[ -4   8   3 -32   3  23 -17   1   1  34 -19  -7 -10 -38   3 -15  -8 -10
  25  -7  19  -3  25  26   2   4 -16  10  36 -12 -19  -9  11  -1  41  -4
 -13 -18   1   0 -15  -9   2  43  -9  27   8   8  -2  12   5  -7  17  -8
  15   1  -1   7   7   3  21  19  17 -15  -6 -12  -7  -5   4  -3 -26   5
   7  -2   7   5  -4  12]	z15/z511
[  6 -55 -32  47 -26 -32  -5  -1   7   9 -14 -45   0  32  -4 -39  11  30
 -49  23 -18  -2   3 -53   2 -34 -40  -3   7 -10 -33 -23  18  17 -48  22
 -13  36  35  -6  -7   9  25  -1  -9 -19 -11  35  -2 -20  11  53 -24  -5
 -11  19  27  -5 -18 -27 -47 -21 -38 -13  -9  30 -41   2   0   3   2   7
   1   7  28 -42  10   8]	z327/z441
[ -4  16  -1 -32  -5  -4 -13   3   8  45 -66 -21 -11 -49 -20 -22  -3 -13
   8  -4  30  -8   6  11   2  18   0   8  18  -8 -21  -2  10  -4  -4 -15
  24 -21   3   3  -4   2 -13  18  -3  -5   0  47 -18  25  16   0  35   8
  15  11   9  16   2 -21  21   7  25  -4  -1  12  20   3  13 -18   2  -7
  10  -9   1   0  -4  16]	z15/z511
[ -5   6   2  13  -7 -20   5   7   9 -16  -2 -10   6  -6  10 -26  -3   9
 -22  20  12 -10  -1 -21  -7 -24 -23   2 -12  -4   8  -7  -2  -2 -23  19
  17   9  26   3  16  11  -7 -23   4 -30 -16  20  15  29   4  24 -12  -1
  -7  22   3  -1 -10   6 -10 -14  -2   0  10  31 -11   2  16   0  -3  -3
  16  -5  35 -19  -6 -17]	z327/z441
[ -8  -1  -7 -29 -12  13 -18   0  -1  23 -16   3  -6 -43 -17 -34  -3  -2
   3  -4  15   5  14  26 -11  10  -1   9  13   6  -7  -1  23   0  31 -12
  13  -4  -4  -4   9  -6  -5  38   8 -15   1   1  -1  20  11 -12   8   3
  11   9  24  -4  -8  -5  38   3  21  -3   6  10  -8  -1  16 -10  -7   8
  -3   0  29  12  -1   8]	z15/z262
[ -4  -6   5  22 -20 -31  14   0   0  -8   3 -15 -10  23  10 -32   8   7
 -17  19   5 -22 -16 -14  -7 -41 -25  -8 -16  39 -10 -19  24  13 -50  20
  29   0  16 -11   8   8   0 -15 -31 -24 -15  25  -2 -17  -5   0 -26  26
  -6  22   5   2 -20 -19 -11 -12  -4   6 -12  58 -20   7  26  11  12   8
 -41 -10   3 -14 -11  -9]	z327/z903
[  0  -3  -4  29  -9  -9  10  28   4   9 -18  -9  -9   1  -3 -32   3  19
   6  16  -2  15  -2 -19  -2 -26 -40 -16 -21  26 -13  -4  27  19 -15   5
  28 -17  11   1  10   3   9 -16   4 -21 -13  24  -7  -4   1  14 -11  -2
 -15  22   3   4  -6  -6  -8  -4 -14  -7   0  53 -27   5  13  -2   6   9
  -4  -3 -12  -3  -6  -8]	z327/z903
[ -7   5  13 -38  -6  15 -12   6  -4   9  -1  11  -4 -41  -1 -13 -11 -17
   7 -12   3   9   8  27 -12   3  -1   1  26  -3   4   0  13  -6  40 -19
   7  -6  -2   0   5 -10  18  31  -4   1   6 -17  -3  20  13 -24  18  19
  11   4  38 -10  -5  13  31  17  14   4   2 -10   7  20   1  -1 -16   5
  -6  -2  -7   6  11  11]	z15/z511
[ -3   7   4 -54   1  15 -14  11 -12  19  -7  -2  -9 -55 -24 -24  -9  -5
   5 -24  26   2   3  18   4  29  45  -6   8 -14 -19  -9  12 -24   6 -25
  36 -20 -10  -2  26 -10  -9   8   8  12   6 -15  -5  11   2   1  -1  -3
   9   3  21   4   2  -9  35  31  19 -10   3  11   4  -7  12  -7  -2   0
   4   2 -11  13   3 -42]	z15/z511
[  8  -5  -4 -49  -1  29 -25  20  -7  28 -12  -7 -11 -19  15   0 -12  -2
   5 -23   1  -8   9  26  -4  10 -10  10  37 -15 -13   1  16 -10  19 -31
  -3  12  15   3 -20 -29 -26  35  -5 -11  15 -32 -16  15  21 -22  25   3
  30  -6  48   0  13 -12  25   6  27  -8   7 -20 -22   3  -4   2  -3  -1
  12   1  19  11   0  25]	z15/z262
[ 10 -10  -4  23 -10 -30  -4  13 -16   7 -16 -14  -4  29  13 -34  -5  21
  -3 -20  -6   9 -14 -11  -2 -52 -19   3 -20  37 -14 -13  39  19 -31  23
  50 -10  34 -14  57  12  12   3  -5 -22 -12  36   7 -14  -8  15 -22  -6
  -6  30   6   2 -27  18  -7  10 -12   2 -10  69 -39  -7   9  10  11  -5
  13   0 -15 -22   1  -7]	z327/z903
[ -3 -11  -4  28 -15 -58  10   0  -6   3  -3   3  -4  31  -4 -37   3  35
  -3  18   0   9  -6 -24   2 -20 -16   5 -21  21   4  -8  14  11 -31  11
  36 -18  30 -10  16  12  -3 -22  -8 -22  -3  19  -1 -13  -1  44 -26  -5
 -17  39 -48  13  -8 -10  -3  -8 -14 -16 -18  52 -49  -5  25   3   1  10
   8  -6   9   6  -4  -8]	z327/z903
[  3   0   2 -28   4   0 -27  11 -24  26 -16   7  -4 -34 -20 -17  -7  -2
  -3 -12  24  16  16  34  -4   6 -34   8  16 -18 -15  -1  21  -8  29  -1
   4 -20  11   9   3 -19  -5  54  -8 -11  10 -12 -12  35   8  -6  21   5
  16  14  30  -2   1   6  43  21  23 -13  23   6 -26  -7  11  -9  -5  -3
   7   3  16   5   6  24]	z15/z262
[  0  17   8 -35  -4  10 -20   7   9  16  -7   0  -3 -69  -8 -23  -6 -30
  11 -20  12  -9   7  13  11  17  18  -2  27   6  24  -6  16 -10  49  -5
 -11 -10 -15   0  -1   1 -13  70  -8  -1   4 -16   7  23   7 -34  13   9
  11  -1  -7 -10  -6   0  17  -8  30  -3   1  -3  33   8  14 -12 -13  12
   5  -1 -16   8  -4  -5]	z15/z511
[ -5  -6  -9  25 -64 -40   4   3  -6  30   5 -13  18   7   1 -47   3  21
  -2  31 -15   7   0 -25   0 -14 -32  -9 -54  23 -13 -17  27  18 -56  11
  54 -20  34  -7  31  12  -4 -20   2 -46 -23  22   9 -18   6  46 -29   3
 -13  29 -19   3 -10 -18   7  12  -9  -2  -4  59 -56   7  16   7   9  -1
   6  -4  -1 -12   4  12]	z327/z903
[  3   8  -4 -21   9  16 -41  12   0  23  -3 -19   0  -4 -23  12  -1  -6
   4 -11  14  16  -7  17  -8   3 -18   9  41 -27 -15  -5  18   2  51  -1
 -38  10  16   4 -28 -27   5  42 -15   2  13  20  12  23  13  -9  18  23
  26  -1  31  -1   5 -30  -3  11  11   4  -2 -27 -10  12   5   4   0   1
  -4  -6  30  -7   7  19]	z15/z511
[  7  -1   0 -38  -8  15 -20  16   4  15  -9 -14  -2 -56  -8  -2 -11  -3
  14   5 -18  14  13  17 -12   2 -14   3  20   2 -29  -4  15   0  18 -11
  14   8   3  -2   7   9  16  44  -7  11   5  15  -9   9   2 -23  21   1
  14  -5  10  -1   3   1   4   5  24  -2   4  -7  -2   5  -2   1  -4   3
  21   2   3  24 -10   4]	z15/z511
[  8 -12   1  23 -23 -23  -6  -1 -16 -18 -10   9   4  84   6 -15  -3  35
 -15   3 -22  15  -6 -11 -13  10 -10 -21 -26  26 -15 -11  23  18 -29  19
   6   0  29   3  16  -6  -6 -27  -6  -7 -14  21  -3 -16  -1  26 -22  -8
 -16  22  -3   3   2  -5  -6   2 -44   6  -4  24 -40  -2   9   3   6   4
  -4  -7   7 -22  26  -7]	z327/z903
[  3   9  -2 -28  -7   5  -3   2  -4  30 -15  -5  -8 -78 -10 -38  -2 -15
   0  -2  -2  11   2  17   2  12 -31  43  19  -4  -6  -2  13  12  15 -18
  15 -22 -10 -17  10  -1 -11  19   0 -52 -15   1  -7  29   6   4  11  -5
  21  14  23  -3   9  -4  28   1  25  -3  -3   7 -12   3   3  -9  -8  -4
   1   1  -5  23  11  11]	z15/z262
[ 15  -5 -21   4 -19 -29  -3   3   9   3 -16 -23   9  15  -2 -50 -10  22
  -6  20  -6 -10 -22 -29  16 -69 -23  11  -2  27  -7 -33  42  -4  -6  27
  18 -10  47 -13  10  18  -3  20   3 -20 -17  36  -1  -4   0   8 -18   0
  -3  24   3  -8 -49 -31 -13   9  -4  -4   0  64  -8  18  22   4  -8 -16
   3  -3   2 -16  -9   0]	z327/z441
[-10  -2  -9  28 -26 -23   3  -4  -3   0 -12  -6  -8 -14   6 -40   6  10
   3  10   6  17   0 -23   7 -14 -46  -7 -30  29  -9 -15  27  23 -41  14
  39 -14   8  -1  23  12   2 -39  14 -19 -20  33   2  -2   2  29 -21  -4
  -8   2   6   3  -7  -8   0   8  -7   7   5  59 -43   5  -3   2   4 -11
   9  -6   5 -11  -6  -7]	z327/z903
[-11   2   3 -34  -3   5 -17  10 -19  36 -18   4 -21 -39   1 -13   3 -19
   8   3   8  37  -7  35  -7   3 -65   9  21 -17 -33  -4   7 -15   1 -35
   1  -1  15   6 -14 -33 -16  -6  -9  13  27  -9  -4  21   5  -2  21  -4
  10   0  49  -5  36  20  60  -5  15 -12   6 -12 -50  -3   7  -2   1   2
  -7  -5  22  10   7   2]	z15/z262
[  1  55 -23 -18   0  11 -10   0  -8  15 -10 -10  -9   2 -30  -7 -10  -7
  -3  -9  -8  21   3 -10 -10 -25 -62  -7  18  -9  -5  -3  29   6  18  12
 -40   1  12  10   8 -23  -4  15  -5   1   4  16   0  18   6  -4  12   2
  16  13  19 -12  -5 -16   2   0   1  -9   4   4 -10   3  33   2   5   4
   2 -37  28   3   6   8]	z15/z511
[ -6  -9  32  13 -30 -20  -3  -1  -4  12 -29 -19  -9   5  -6 -70   0  33
  -3  21 -10   7  -2  -4  -5 -48 -36   4   1  15 -26 -30  36  -3 -19   9
  28   7  34 -10  19   2 -19  18  -4 -34 -22  44  -8  -5   5   4  19  -3
  16  29  30   8 -23 -20  -3 -10  -4  -3  -6  73 -55  -7  24   3  10   5
  13 -16  11 -15  -7   6]	z327/z441
[ -6  -3   2  23 -25 -30 -12  -7   2  24 -13 -26  -5   5  -4 -56  -6  20
  -5  29  -5 -12  -1 -28  -3 -38 -38  14  -7  34 -29 -16  37  16 -52  18
  37   3  49  -4  34   0  -4  -6   5 -31 -29  32   3 -85   1  25 -18  -9
   2  16  21   2 -27 -24 -10  -5  -8  -7 -20  66 -42 -14   5  -6   3   0
   2 -10   6  -6  -1   7]	z327/z441
[  0  23 -36   9 -14 -30  15  17  -9  -3  -1 -25 -14  42  12 -22   2  21
  -4  32 -13   6   2 -20   1 -23 -25  -6  -3  18 -16  -7  14   4 -44  13
  12  32  28 -11  10   0 -10 -18   1 -17 -15  38   1 -13  -4  17  -1  -8
  -3  12   3  -1 -21 -20  -3 -22 -22   8  -7  37 -41 -10  18   9  10  15
   8  -4  12 -17  -2  -1]	z327/z903
[  6  -1   2 -31   0  12 -13   0   0  18 -12  15   1 -36 -17   5  -3  -4
  11 -18  21   2   8  30   1  34   0   2  35 -19 -18  -4  -5 -10  27 -16
  -2  21   6   2 -15 -13   8  42 -10  -1  14 -11  -3  29  11 -20  35  17
   6   7   7 -13   2  -3  19   5  33   5   4 -17   6   0  10  -2   2   2
  -1  -1   9  11  -4  10]	z15/z511
[ 13 -15  12 -32 -16  -2  19  -3 -22  44   0  25   0 -13  -9 -30   9  -3
  -7  -9  16  17   2  43   4  -7 -44  53  -1 -16  -8  11   9 -12  32  14
   1 -20   2  17  -6 -26   0  11   0 -13 -11   9  -6  36 -13 -22  17   7
   9  28  27  -6  -2  -9  45   4  26 -12   7   8 -14 -12   0  -1  11   0
   9   9  23  -1   0   4]	z15/z262
[  4  -4 -17  45 -15 -37   9   6 -22  -1   4  -8   5  66  15 -30  14  30
 -16  12  -3  12  -3 -11   3   0 -26   3 -31  22 -17 -13  35  15 -63  12
  39  -2  49  -4  35  17  18 -41   3 -15 -12  19  -9  -7   8  28 -32   1
 -19  17   3   8   3 -10   1 -15 -21   0 -11  49 -80  -3   5  30   6  -7
   7 -14  11  -4   6 -10]	z327/z903
[ -5  10  -7 -29  -1  18 -14   9   8   7  -5  11   0 -63 -14  -1  -1 -10
  14 -22  29  16  18  27  15  12 -30  -9  20 -19   3  13  10  -9  47 -16
   1 -38 -14 -28 -16 -22 -16   5  -3   0   3 -15  -4  42  12  -1   1 -29
  17  27  21   3  19   4  39  11  24 -22   7 -18   5   3  -1  -9  -9   2
  -7  -1   9   5  11  12]	z15/z262
[  9   3 -10 -46 -10  27  -9  10  -6   7  -6  11  -5 -42 -10 -12  -1  -1
   8 -17  13  20  10  36 -12  19  -8  11   9 -11 -14  21  16 -13  27 -25
  17  -5  47  12  -5 -25  -2  31   7  -1  17 -19  -7  33  15 -29  19   0
  21   9  37  -9   0  12  49  22  30 -13  -5 -33 -12 -10   9  -4 -16 -18
  14   3  -1   0   7   6]	z15/z262
[ -7  -6   0  18 -12 -41   0   6  -4  20   1 -16  11  31  -9 -16   7  19
 -18  14   0   4   1 -30   1 -24   0  -5 -21  28 -28 -17  20  20 -47  16
  40  -7  27 -15  31   8  -9 -34   2 -16 -13  22 -27 -10   1  43 -35  -6
 -17  22  -6   6   3 -23   1  -7 -15   4 -10  55 -48  -7  18  11   9   4
  22  -3  -6 -15  -4  -3]	z327/z903
[ -3  15  -2 -27  -8  23 -21  -3  37  40  -4  -7  -7 -89 -22 -26  -7 -27
   4 -10  28   4  20  33   2  18   1   7  24   4   9   1  24  -5  56 -12
  25 -40  -6   0  11   3  22  47   3 -11  14  -8 -11  25  -9 -23  21   5
  18  30  10   1   5   2  25  23  40  -5   0  19  22   6  -2  -8 -20  -4
  -2  -8  -3  15  -1  11]	z15/z511
[  2   5 -11 -10  16  -1  -9   0  -2   8  -8   2 -10 -16 -33  -4  17  -1
  26  -4  -6   4   7  -7  -5   3 -25  28  29 -16   2  26  13  -6  35   0
 -10  -5   1   3 -15 -12  -4  25 -16   2  -7   6  -5  -8   5  -9  10   3
  11  14  19   0  10  -4  -1  -1  12 -21   0 -10   1  -1  -1 -11   1  -1
  -3   1   4   6   9  14]	z15/z511
[ -8  -9 -33  23  -7 -29  -9   5  22   2  -4 -37  -6  -2  -5 -40   9  22
  12  26  -6  -8  -9 -18  -5 -26 -40  10  -2   8   3 -10  20   7 -23  19
  -1   0  21   6  -4   0  -8   5  10 -16  -3  20   8   2   1  24 -22   3
  -4  13   9   3 -20 -11 -10 -12  -7   3  -4  30 -29   3   7   0   9  -3
   5 -11  12  -7 -10  -4]	z327/z441
[ -4  -5  26  13 -17 -32   7  23 -19   4 -17   3  -3  11  15 -28   8  17
 -10   9   8   5  -2 -21  -8 -11 -11   8 -31  22 -30 -10   3  10 -66   6
  62  -2   9  -3  39  12   2 -30  13 -37  15  19  10 -12  -6  33 -18  -3
  30  22  -8   8 -13  -4  15 -16 -10   7  -7  53 -51  -8  19  21  16   4
  -1   4  -6  -6  -8  -2]	z327/z903
[ -2 -13  -1  14 -31 -29  10   2  -8  14 -13  -9  -4  16  -4 -18   4  22
  -8  15   0  -4 -11  -9  -3 -31 -23  -8 -23  25 -25 -17  25  16 -57   8
  61 -14  38  -7  70  11  -7 -16  -2 -27 -19  25   8 -10   4  28 -28 -16
  -8  20  11  -3 -19  -6  10   0  -6   1  -8  67 -43   0   8   7  -2  12
  11   9  -4   1  -2   5]	z327/z903
[  5 -12  21 -26   0   2   4   1  -9  20 -13  12  29 -29   0  -8 -11  -9
  11 -11  25   3   7  40   3   6  -8  -2  15 -14  -5  -7  14  -3  32  11
  10  -4  18   4  -4  -5 -10  17   0  -1  -6  -2  -5  20   4 -14  20   5
  -6   2  20  -1   2   2  27  10   8  -4 -19 -16  -1  -2   9  -4  -6 -22
   3  -3  -3   8  21   4]	z15/z262
[  5  -5 -18  36 -19 -28 -26   2   5   4 -12 -17  -5  39 -34 -28   4  30
   7  15 -20  16  -7  -6  -1 -43 -59  -1  -6   6 -31  -9  33   4 -11  26
 -11   9  42  -9 -12  -6   3   5   0 -14 -16  32   8   6   6  16 -22   7
  14  19  17  -7 -28 -17  -4 -13 -16   4   7  27 -44  -5  19   1   6  -7
   7 -14  29 -18  10   6]	z327/z441
[  1  27   6 -15  -8   4  -5   5  -9  30 -26  -3   0 -56  -6 -22   6  -5
   4  -5  16   3  18  16   4  23 -24  -1  13  -8   0  -4  22  -5   7 -18
  15 -36 -19   5  10   6  -8   2  -2  -4 -11  -2  -3  16   7  -3 -12  -2
   5   6  19 -13  21  -4  34  23  17  -4 -20  19 -14   4  -7  -8   0  -6
   5   7 -12   0  -1   9]	z15/z511
[  2  -8   4   4 -24 -53  -7  -2  13   8 -14 -36  -2 -31  -6 -31   9  -2
   1  12   4 -15   2 -35   2 -14 -14   5  16  29 -10 -10   5  13 -80 -10
  33  21  10 -10  35  34   2  -2  16 -31   2  15  -4   3  16  10   9  -5
  16   3   7  -6 -27 -24 -15 -21  25  -4  -4  43 -25  -3  22  -7  -6   2
  19   4   4  -2 -12   3]	z327/z441
[ 13  -2  -8 -32   0  14  24  -5   7  21 -13  12 -11 -46 -13 -28  -5   5
  10  -7   8  35   9  30  -9  12 -41 -11   0  -4 -20   0  16   5  40 -12
  28 -41  -2  -3   6 -29 -10  36   7   3   6  -6  -5  26  -5 -16  12   6
  16   3  34  -1  50  10  41  32  40  -6   0   0 -21  -1  10 -13  -7 -11
  37   7  -5   9  10   4]	z15/z262
[ -5  11   6 -38  13  10 -24   1  14  30 -19  -2  -5 -76  -4 -18  -6 -28
   2 -26  26   2   4  25   3  36  36   9  31 -17   2   5   6   3  23 -15
  36 -19 -10  15  29  -2  -7  53  -7 -10  15 -21  -2  32  -3 -13  15  -8
  13  -1  22  -3   4  -6  32  20  42  -8  14 -11  17  12   2   5 -18   4
   6  -9 -23  16   8   8]	z15/z511

[  2  -1  21 -11  16  -1  14 -13  18  23  -6   5 -35  42   8   8  22 -15
  -1  12 -14  11   4   9  31  -7  33   9 -47  -1   2   2 -28  30  14  14
   3  -7 -21  23   8  14  15  11 -13 -19 -14  -1  -1  26 -15   2   9 -25
  73  51 -20 -27  22   7   7  34  -7 -16   4  -1  16   8 -22  -2 -15   1
  -4  14 -25 -21   4  11]	(38)/z822
[-19  18   1 -11  35 -20   2  -4  29  -3  -4  -9  -9  13   7 -11   7  11
  -7  39  -8  -8   3  30  23  24  21  -7 -35  -8   0  -2  29   2  -7 -34
 -12 -12   1   3   7   9  18  -1 -34   3 -16 -29   3 -16 -10  -9  -3   4
  36  17  -4   6  -6  10  17  29 -34  -3   4  11   9   4 -19  -7 -14   6
  -5  33   2 -33  -1  40]	(39)/z713
[-16 -35 -32 -15  10   6   2 -11  28   1  26   6 -50  30   2  -3 -11 -18
   5  28 -19  12   5   8  27  -6  23  10  -2  10   2  -3   5  11   2   7
 -20  -1  -9 -14   2  -8   4  -1   0 -44   0  47  -9  11 -13  -3   7  -9
  34   0 -15 -18  12  13 -10   2  21  -1  10 -24 -10   6  10  15 -26  13
   3  31   3  -5 -16 -23]	(37)/Z129
[  9   3   3 -15   9   2   3  -9  37  -1 -33  37 -66  44   0  40  15 -15
   3 -19 -35   4  10 -10  17  -1  51  23 -27  -3   0  -7  -7  32   0  38
  10 -12 -13  19 -23   1  30  -7 -12   5 -36 -15   2 -10 -24 -18  13 -27
  72  42 -36 -19  31 -17  18  46 -19 -31  -4  -4  20   0   0  19 -17   4
 -20  18 -24 -22   2  29]	(38)/z822
[-13 -25 -41 -12  13   5  -7  18  36  -6  13   6 -27  10  -3  -4   3 -18
 -16  25 -14  16  -6  26  23   9  40   4   5   1  -2  -4  12   9 -16  -3
 -41  13  -4 -22 -26   1   9   9  -8  -7   2  19  -7   2 -21  21   5  -7
  -3  13  -5 -20  23  16  14  44  -2  -7  -3  -1 -16   0 -10  36 -14  20
 -11  66   9 -51 -26  -1]	(37)/Z129
[-26 -37 -27  -1   1   4 -10   6 -36 -12  51  20 -19  23 -14  -1  19  -7
  -4   2  -8   6 -10  -3   9  -6  15   5  -8   0  -6  -9  -5   5  10 -16
 -22  -3  -9  -9  -7  -1  20  -3  33 -25   0  29 -13  22 -34  -6  -4  20
 -32 -25   5   0 -22  17  -2  16  33  16 -26   7 -14 -22  15  43 -20   0
  -3  21  -1 -46 -16 -21]	(37)/z354
[-19 -16 -27 -12   8   3   4   8 -20   6  -7 -36   3  42   1 -34   6  12
  -6  25  -2  -2  -5  -1   0   7  17  11   4  12   0 -14  27  -1  -7  -1
   1  21 -14 -26   4  -6  10  -1  -7 -19   9  -3   3  -8  -7   8 -37   8
 -41   1  27  -3 -24  31  12  55 -11  13 -26  40   0  34  11  31  19  31
  -8  27  -3 -13 -13 -32]	(41)/Z424
